Here is a tiny trained network, its code and every weight. The questions are about switching its units off for an input and a target symbol, where a switched-off unit gives its printed mean instead of its output.

import numpy as np


def w(rows, s, z=0):
    codes = np.array(rows[::2]) - 128.0
    scale = np.full(codes.shape[1], s)
    scale[-1] = z or s
    return codes * scale


def f(y):
    return y / 2 * (1 + np.tanh(0.7978845608 * (y + 0.044715 * y**3)))


def softmax(a):
    e = np.exp(a - a.max(-1, keepdims=True))
    return e / e.sum(-1, keepdims=True)


def log_softmax(a):
    a = a - a.max(-1, keepdims=True)
    return a - np.log(np.exp(a).sum(-1, keepdims=True))


def net(x, mask):
    ids = ['ΛΞΣΩαβγδεζηθμπφψ'.index(c) for c in x.split()]
    T = len(ids)
    res = E[ids] + P[:T]
    r = res
    for j in range(2):
        rows = slice(4 * j, 4 * j + 4)
        q, k, v = (r @ M[0][rows].T for M in (Q, K, V))
        z = softmax(np.where(np.tri(T) > 0, q @ k.T / 4**0.5, -1e9)) @ v
        o = O[0][rows]
        res = res + np.where(mask[j], z, o[:, -1]) @ o[:, :-1]
    y = f(res @ A[0][:, :-1].T + A[0][:, -1])
    res = res + np.where(mask[2:14], y, B[0][:, -1]) @ B[0][:, :-1]
    return log_softmax(res[-1] @ U[:, :-1].T + U[:, -1])


Q, K, V, O, A, B = {}, {}, {}, {}, {}, {}
E = w([
[252,116,227,175,149,104,143],'Λ',
[118,129,149,72,135,189,198],'Ξ',
[97,107,191,216,136,154,85],'Σ',
[117,118,150,86,119,188,209],'Ω',
[95,129,158,46,138,194,179],'α',
[212,155,120,95,144,127,76],'β',
[172,121,164,79,70,92,86],'γ',
[150,86,105,89,66,196,183],'δ',
[176,134,94,71,106,191,179],'ε',
[75,130,151,45,57,143,128],'ζ',
[127,88,141,162,25,105,70],'η',
[139,117,85,118,78,144,21],'θ',
[75,105,141,232,110,134,114],'μ',
[147,147,162,158,40,43,145],'π',
[164,195,145,107,86,41,134],'φ',
[140,199,65,77,136,125,134],'ψ',
],0.014)
P = w([
[177,120,244,128,128,242,123],'0',
[169,62,208,93,149,174,135],'1',
[153,131,196,116,120,197,132],'2',
[145,84,161,87,135,146,145],'3',
[126,158,151,121,103,178,135],'4',
[118,109,115,92,116,125,148],'5',
[102,180,102,123,86,156,140],'6',
[93,135,67,94,102,104,154],'7',
[77,205,58,127,72,136,145],'8',
[68,161,18,99,84,85,160],'9',
],0.012)
Q[0] = w([
[246,217,91,3,165,123,102],'head 1',
[161,146,78,214,242,167,198],'head 1',
[178,167,194,204,121,10,159],'head 1',
[203,83,94,206,124,139,29],'head 1',
[121,161,165,87,26,165,146],'head 2',
[126,178,173,170,120,71,88],'head 2',
[133,77,130,86,109,67,93],'head 2',
[155,92,138,47,122,39,197],'head 2',
],0.041)
K[0] = w([
[223,205,113,36,186,118,84],'head 1',
[106,160,73,177,253,148,202],'head 1',
[135,160,237,194,160,33,166],'head 1',
[130,78,150,187,206,175,61],'head 1',
[123,187,65,181,104,101,118],'head 2',
[197,124,140,155,135,166,152],'head 2',
[171,83,115,133,148,119,114],'head 2',
[115,63,82,118,178,56,156],'head 2',
],0.045)
V[0] = w([
[18,155,106,149,198,148,180],'head 1',
[193,152,122,169,136,135,122],'head 1',
[96,122,194,158,119,129,141],'head 1',
[111,95,213,125,214,190,159],'head 1',
[68,64,158,191,64,160,247],'head 2',
[40,145,137,124,244,175,108],'head 2',
[212,162,104,110,176,134,246],'head 2',
[132,154,142,221,161,53,97],'head 2',
],0.012)
O[0] = w([
[80,43,129,150,202,108,189,33],'head 1',
[97,100,153,88,101,80,89,87],'head 1',
[177,94,81,114,135,106,144,134],'head 1',
[86,136,79,143,160,109,167,107],'head 1',
[121,32,88,145,133,178,94,152],'head 2',
[113,146,137,248,63,160,182,8],'head 2',
[44,215,181,142,114,176,48,57],'head 2',
[178,225,59,155,172,180,132,1],'head 2',
],0.012,0.0087)
A[0] = w([
[153,141,150,156,136,74,127,165],'neuron 1',
[95,131,136,162,146,95,93,2],'neuron 2',
[115,137,127,183,135,92,135,101],'neuron 3',
[71,158,13,114,80,78,134,70],'neuron 4',
[118,149,140,113,143,169,162,81],'neuron 5',
[122,141,120,155,101,80,122,71],'neuron 6',
[122,149,126,113,105,105,171,58],'neuron 7',
[102,112,113,150,127,137,86,115],'neuron 8',
[143,146,147,112,135,111,132,139],'neuron 9',
[133,129,120,94,124,123,148,35],'neuron 10',
[112,116,100,139,156,160,93,80],'neuron 11',
[71,162,5,104,61,86,132,92],'neuron 12',
],0.027,0.0087)
B[0] = w([
[115,122,113,89,188,166,61,173],'neuron 1',
[35,128,55,97,1,129,121,136],'neuron 2',
[101,238,182,104,179,98,192,132],'neuron 3',
[203,86,204,114,79,224,104,159],'neuron 4',
[122,143,110,140,103,44,97,144],'neuron 5',
[105,107,101,130,217,112,100,141],'neuron 6',
[146,141,137,129,43,154,149,181],'neuron 7',
[181,186,196,166,232,79,131,159],'neuron 8',
[159,76,104,174,103,106,178,246],'neuron 9',
[95,207,152,167,184,165,122,254],'neuron 10',
[138,126,93,185,51,204,104,156],'neuron 11',
[47,149,63,147,170,46,148,182],'neuron 12',
],0.018,0.013)
U = w([
[88,114,107,148,129,116,100,127],'Λ',
[92,193,111,102,99,204,60,127],'Ξ',
[146,103,144,198,129,142,119,50],'Σ',
[104,165,45,130,148,24,127,177],'Ω',
[95,70,32,163,122,104,156,119],'α',
[90,181,128,75,119,120,113,92],'β',
[87,144,133,109,29,92,90,114],'γ',
[255,115,144,112,111,116,38,255],'δ',
[68,48,167,42,103,189,138,253],'ε',
[121,203,214,80,125,147,64,75],'ζ',
[136,191,124,110,106,148,205,111],'η',
[104,145,148,169,104,121,93,73],'θ',
[125,90,151,148,146,67,167,48],'μ',
[110,123,143,159,116,114,99,92],'π',
[126,177,121,49,209,167,153,95],'φ',
[87,165,121,71,111,129,119,84],'ψ',
],0.0062,0.0052)

Each question gives the input, a string of symbols that net reads in full, and the target symbol t.
The units are the heads (4 rows each of Q, K, V and O) and the neurons (one row each of A and B). Each row of codes is followed by its name. A weight is (code - 128) times the scale printed after its matrix; where a second scale follows, it is the last column's (O, A, B and U).
mask holds one flag per unit, heads first, then neurons. A switched-off unit (its flag False) gives its mean, the last column of its rows in O or B, instead of its output. The means were averaged over made-up inputs and are rounded, as every weight is.
A unit's drop is (log p(t) with every unit on - log p(t) with that unit switched off) / (log p(t) with every unit on - log p(t) with every unit switched off).
The circuit of an input: a set's keep is (log p(t) with only the set's units on - log p(t) with every unit switched off) / (log p(t) with every unit on - log p(t) with every unit switched off). Starting from the 12 units with the biggest drops (on a tie, the unit counted first), units are removed one at a time, each time the one whose removal leaves the highest keep (on an exact tie, the one counted first), for as long as the keep stays at least 0.8.
circuit, biggest first: the units of the circuit, biggest drop first
most important unit: the unit with the biggest drop
k most important neurons: the k neurons with the biggest drops, biggest first
heads that matter: for each layer, one digit per head in row order, 1 if its drop is at least 0.15 and else 0, layers parted by /
input η β ε, target φ: heads that matter : 01
input θ ε ζ α θ Ξ, target η: circuit, biggest first : (head 2; neuron 7)
input π β β φ ε, target Ω: circuit, biggest first : (head 2; neuron 5; neuron 4)
input μ θ Ω μ ζ ε Ω Λ θ, target Ω: circuit, biggest first : (neuron 12)
input Ω ζ θ π β ε γ π ζ, target Ξ: circuit, biggest first : (head 2; neuron 11)
input η θ Ω θ, target Ω: circuit, biggest first : (neuron 12; head 1)
input ζ ζ β θ μ α, target α: circuit, biggest first : (head 2; head 1)
input θ Ω ζ, target η: circuit, biggest first : (head 2; neuron 7; head 1)
input ζ δ Ω ψ Ω, target γ: circuit, biggest first : (head 2; neuron 5; neuron 10)
input μ γ ζ ζ ζ Ξ Ω μ, target Σ: 3 most important neurons : (neuron 11; neuron 8; neuron 12)
input θ β ε α, target ζ: 2 most important neurons : (neuron 8; neuron 9)
input ζ θ ε η Ξ ε π μ θ θ, target α: circuit, biggest first : (neuron 12; neuron 4)
input ε Σ φ α φ ζ η Ω Ω, target φ: 2 most important neurons : (neuron 10; neuron 9)
input ζ ζ β η θ α μ γ, target δ: circuit, biggest first : (head 1; neuron 12)
input η π β ζ ζ φ δ, target Ω: 2 most important neurons : (neuron 5; neuron 4)
input ζ ε π ε Λ ψ ε ε, target γ: 2 most important neurons : (neuron 5; neuron 10)
input γ Ω α Λ η α Λ θ μ μ, target ε: 4 most important neurons : (neuron 12; neuron 9; neuron 10; neuron 8)
input θ Ω Ω θ γ ζ Ω γ, target Ω: 2 most important neurons : (neuron 12; neuron 9)
input γ ζ μ ψ α Λ ε ζ η θ, target δ: most important unit : head 1
input θ η μ, target φ: 2 most important neurons : (neuron 1; neuron 3)
